3497,7763,1702,1424,7567 value 1702

207,78,77,76
69,243,242,247
31,86,84,84
value 77

806,336,476,945,274,519,226 value 476

590,429,-235,224,249,-762
963,435,-195,607,20,191
value -235

239,949,615,671,103,627,886 value 615

-651,-912,275,292,724 value 275
---
((1.000, 1.767, -1.706, -0.945, 0.354), (0.657, 0.042, 0.502, 0.850, 0.411)) → 1.000
(10.8, 7.9, -6.2, -15.4) → 7.9
(-1.6, -2.0, -1.4, -0.2, -1.5, 1.1) → -0.2
(0.17, 0.15, 0.07, 0.08, -0.15, -0.15, -0.01) → 0.15
((-0.11, -0.18, 2.25, 0.06, -1.79, 0.09, -1.52), (0.50, 0.24, -2.33, -0.95, 2.21, 0.57, 1.16)) → 2.21
((-3.341, 3.486, 11.883, -11.547), (13.582, -9.599, 11.924, -15.329)) → 11.924
(-139.59, 167.50, -23.71, 96.46, -50.74, -13.40) → 96.46
((-0.160, -0.026, -0.088, -0.107, -0.074, -0.064, -0.162), (-0.091, -0.110, 0.015, -0.019, -0.121, -0.097, -0.039), (-0.022, -0.114, -0.118, -0.106, -0.025, 0.126, 0.101)) → 0.101
(-14.50, 13.36, -13.01, 6.44) → 6.44
---
[[ 0.16  0.41  1.60 -0.15  2.52]
 [-0.31 -3.67  4.77  2.25  0.52]
 [-1.95  1.33  2.15  0.46  3.82]] yields 4.77, -3.67

[ 0.05 -2.85  4.19  1.43  0.68] yields 4.19, -2.85

[ 3.20 -0.46 -2.59  0.19  1.35  4.08] yields 4.08, -2.59

[-3.07  0.22  1.61  4.79] yields 4.79, -3.07

[2.60 3.49 2.25 1.14 4.58] yields 4.58, 1.14

[ 5.38  0.72 -2.10  3.30 -0.69 -2.91  4.93] yields 5.38, -2.91

[-0.16 -2.83  0.85  4.05  2.63] yields 4.05, -2.83
---
Q:
[[ 96  82 114  23 121 119 192]
 [147 187 194 179 137 219 132]
 [119 162  56 123 168 168 102]]
A: 168

Q:
[[317 778 897 927 955]
 [774 181  87 394 210]
 [338 614 944 687 794]]
A: 687

Q:
[[3 1 6 4 3 4]
 [4 5 5 5 8 5]
 [3 1 1 2 7 4]]
A: 7

Q:
[[9789 4775 9255 3630 3209]
 [2736 7639 2931 9123 9341]
 [9660 3359 6813 8113 5112]]
A: 8113

Q:
[[-39  20  28 -25  32  20]
 [-21 -15  -7   4  12  12]
 [ 31 -25 -21  17 -24 -26]]
A: -24

Q:
[[931 342   9 177 793]
 [128 242 127 366 335]
 [171 224 139 264 368]]
A: 264
---
[ 4.58 -1.10 -3.73 -1.29] ==> 4.58, -3.73

[-5.17  1.02 -2.34  3.00 -3.48 -0.26] ==> 3.00, -5.17

[-2.10  5.32  4.55  2.13 -5.41 -0.56  3.07] ==> 5.32, -5.41

[-1.34 -1.89  1.91  2.05  1.57 -4.88  4.38] ==> 4.38, -4.88

[[-5.28  3.39 -2.80  5.01]
 [ 0.04 -0.21 -3.26  3.51]] ==> 5.01, -5.28

[[ 2.21 -5.26  0.13 -0.97  4.75 -1.33 -0.07]
 [ 0.84 -1.40  0.14 -0.22  2.77  2.90  2.58]] ==> 4.75, -5.26
---
[[ 1.62 -0.17 -1.90  0.14  0.03  0.45  0.59]
 [ 1.10 -1.80  1.61  0.12 -0.03 -0.60 -0.66]
 [ 5.46 -0.07  3.29 -0.16  0.03 -0.26  1.66]] ⇒ 5.46, -1.90

[[-1.89 -2.47  5.61  4.90  1.32]
 [ 0.27 -2.54  3.32 -0.48 -1.82]
 [-2.63  1.76 -1.34  3.03  1.93]] ⇒ 5.61, -2.63

[ 1.28 -0.43  0.53  4.88 -1.86  0.83] ⇒ 4.88, -1.86

[-3.12  4.24  0.36 -2.78] ⇒ 4.24, -3.12

[[-1.68 -3.27 -1.46  0.12 -4.81  3.01]
 [-0.76 -3.44  1.97 -5.15 -3.00 -1.95]] ⇒ 3.01, -5.15

[-1.35  1.13 -4.59  0.32 -2.41 -4.06] ⇒ 1.13, -4.59

[[-2.44  3.33 -2.89 -5.49 -2.77 -1.47  1.72]
 [-4.20  5.27 -1.73 -2.88  0.51  2.57 -5.66]
 [ 2.63  2.14 -0.03  4.43 -1.90 -5.27  2.39]] ⇒ 5.27, -5.66
